Below is a small trained network, with its code and all its weights. Each question gives an input and a class and asks what happens when units are switched off, that is, made to give their printed mean instead of their output.

import numpy as np


def w(rows, s, z=0):
    codes = np.array(rows[::2]) - 128.0
    scale = np.full(codes.shape[1], s)
    scale[-1] = z or s
    return codes * scale


def norm(h):
    return h / np.sqrt((h * h).mean(-1, keepdims=True) + 1e-5)


def f(y):
    return y / 2 * (1 + np.tanh(0.7978845608 * (y + 0.044715 * y**3)))


def log_softmax(a):
    a = a - a.max(-1, keepdims=True)
    return a - np.log(np.exp(a).sum(-1, keepdims=True))


def net(x, mask):
    res = np.array(x, float).reshape(1, 4) / 4 @ E
    u = 0
    for l in range(3):
        y = f(norm(res) @ A[l][:, :-1].T + A[l][:, -1])
        res = res + np.where(mask[u : u + 4], y, B[l][:, -1]) @ B[l][:, :-1]
        u += 4
    return log_softmax(norm(res)[-1] @ U[:, :-1].T + U[:, -1])


A, B = {}, {}
E = w([
[209,200,117],'x0',
[255,84,91],'x1',
[151,59,67],'x2',
[184,94,197],'x3',
],0.0081)
A[0] = w([
[118,117,73,20],'L0N1',
[161,133,144,7],'L0N2',
[153,231,86,64],'L0N3',
[173,210,254,171],'L0N4',
],0.017,0.0014)
B[0] = w([
[145,198,164,145],'L0N1',
[121,125,75,137],'L0N2',
[119,199,105,212],'L0N3',
[250,163,95,255],'L0N4',
],0.017,0.0081)
A[1] = w([
[180,102,35,253],'L1N1',
[121,55,243,169],'L1N2',
[5,192,128,116],'L1N3',
[56,234,220,208],'L1N4',
],0.012,0.003)
B[1] = w([
[185,191,171,255],'L1N1',
[86,249,141,177],'L1N2',
[114,107,44,229],'L1N3',
[188,89,67,239],'L1N4',
],0.016,0.0062)
A[2] = w([
[194,191,78,254],'L2N1',
[110,90,154,209],'L2N2',
[187,166,43,183],'L2N3',
[255,207,75,79],'L2N4',
],0.013,0.002)
B[2] = w([
[145,245,180,222],'L2N1',
[107,156,132,121],'L2N2',
[95,229,129,210],'L2N3',
[187,230,100,251],'L2N4',
],0.012,0.017)
U = w([
[63,146,186,145],'0',
[28,96,33,138],'1',
[125,28,186,16],'2',
[135,26,184,10],'3',
[216,208,137,195],'4',
[153,8,174,27],'5',
[133,45,184,1],'6',
],0.015,0.0088)

Each question gives the input, the list of numbers given to net, and the class t.
The units are the neurons (one row each of A and B). Each row of codes is followed by its name. A weight is (code - 128) times the scale printed after its matrix; where a second scale follows, it is the last column's (A, B and U).
mask holds one flag per neuron, layer by layer. A switched-off neuron (its flag False) gives its mean, the last column of its row in B, instead of its output. The means were averaged over made-up inputs and are rounded, as every weight is.
A unit's drop is (log p(t) with every unit on - log p(t) with that unit switched off) / (log p(t) with every unit on - log p(t) with every unit switched off).
The circuit of an input: a set's keep is (log p(t) with only the set's units on - log p(t) with every unit switched off) / (log p(t) with every unit on - log p(t) with every unit switched off). Starting from all 12 units, units are removed one at a time, each time the one whose removal leaves the highest keep (on an exact tie, the one counted first), for as long as the keep stays at least 0.8.
circuit, biggest first: the units of the circuit, biggest drop first
top k neurons: the k neurons with the biggest drops, biggest first
top k neurons in layer l: the k neurons of layer l with the biggest drops, biggest first
drop when u is switched off: that unit's drop, to one decimal
input [-7,2,-3,-4], class 1: circuit, biggest first	[L0N4; L1N1; L2N4; L2N1]
input [-7,1,8,7], class 0: top 4 neurons	[L0N4; L1N2; L1N4; L2N4]
input [-7,-4,6,4], class 0: top 3 neurons	[L0N4; L0N3; L1N2]
input [-8,0,-5,-5], class 1: top neuron	[L0N4]
input [0,-6,0,-5], class 1: top 2 neurons in layer 1	[L1N1; L1N3]
input [-8,0,4,4], class 0: top 3 neurons	[L0N4; L2N4; L1N2]
input [-4,-4,1,-2], class 1: top 2 neurons	[L0N4; L1N1]
input [-8,-2,-2,-6], class 1: drop when L0N4 is switched off	0.8
input [-3,-3,-1,-4], class 1: drop when L0N4 is switched off	1.2
input [-4,-8,1,-7], class 1: drop when L0N4 is switched off	0.2
input [-7,-3,-1,-3], class 1: drop when L0N4 is switched off	1.0
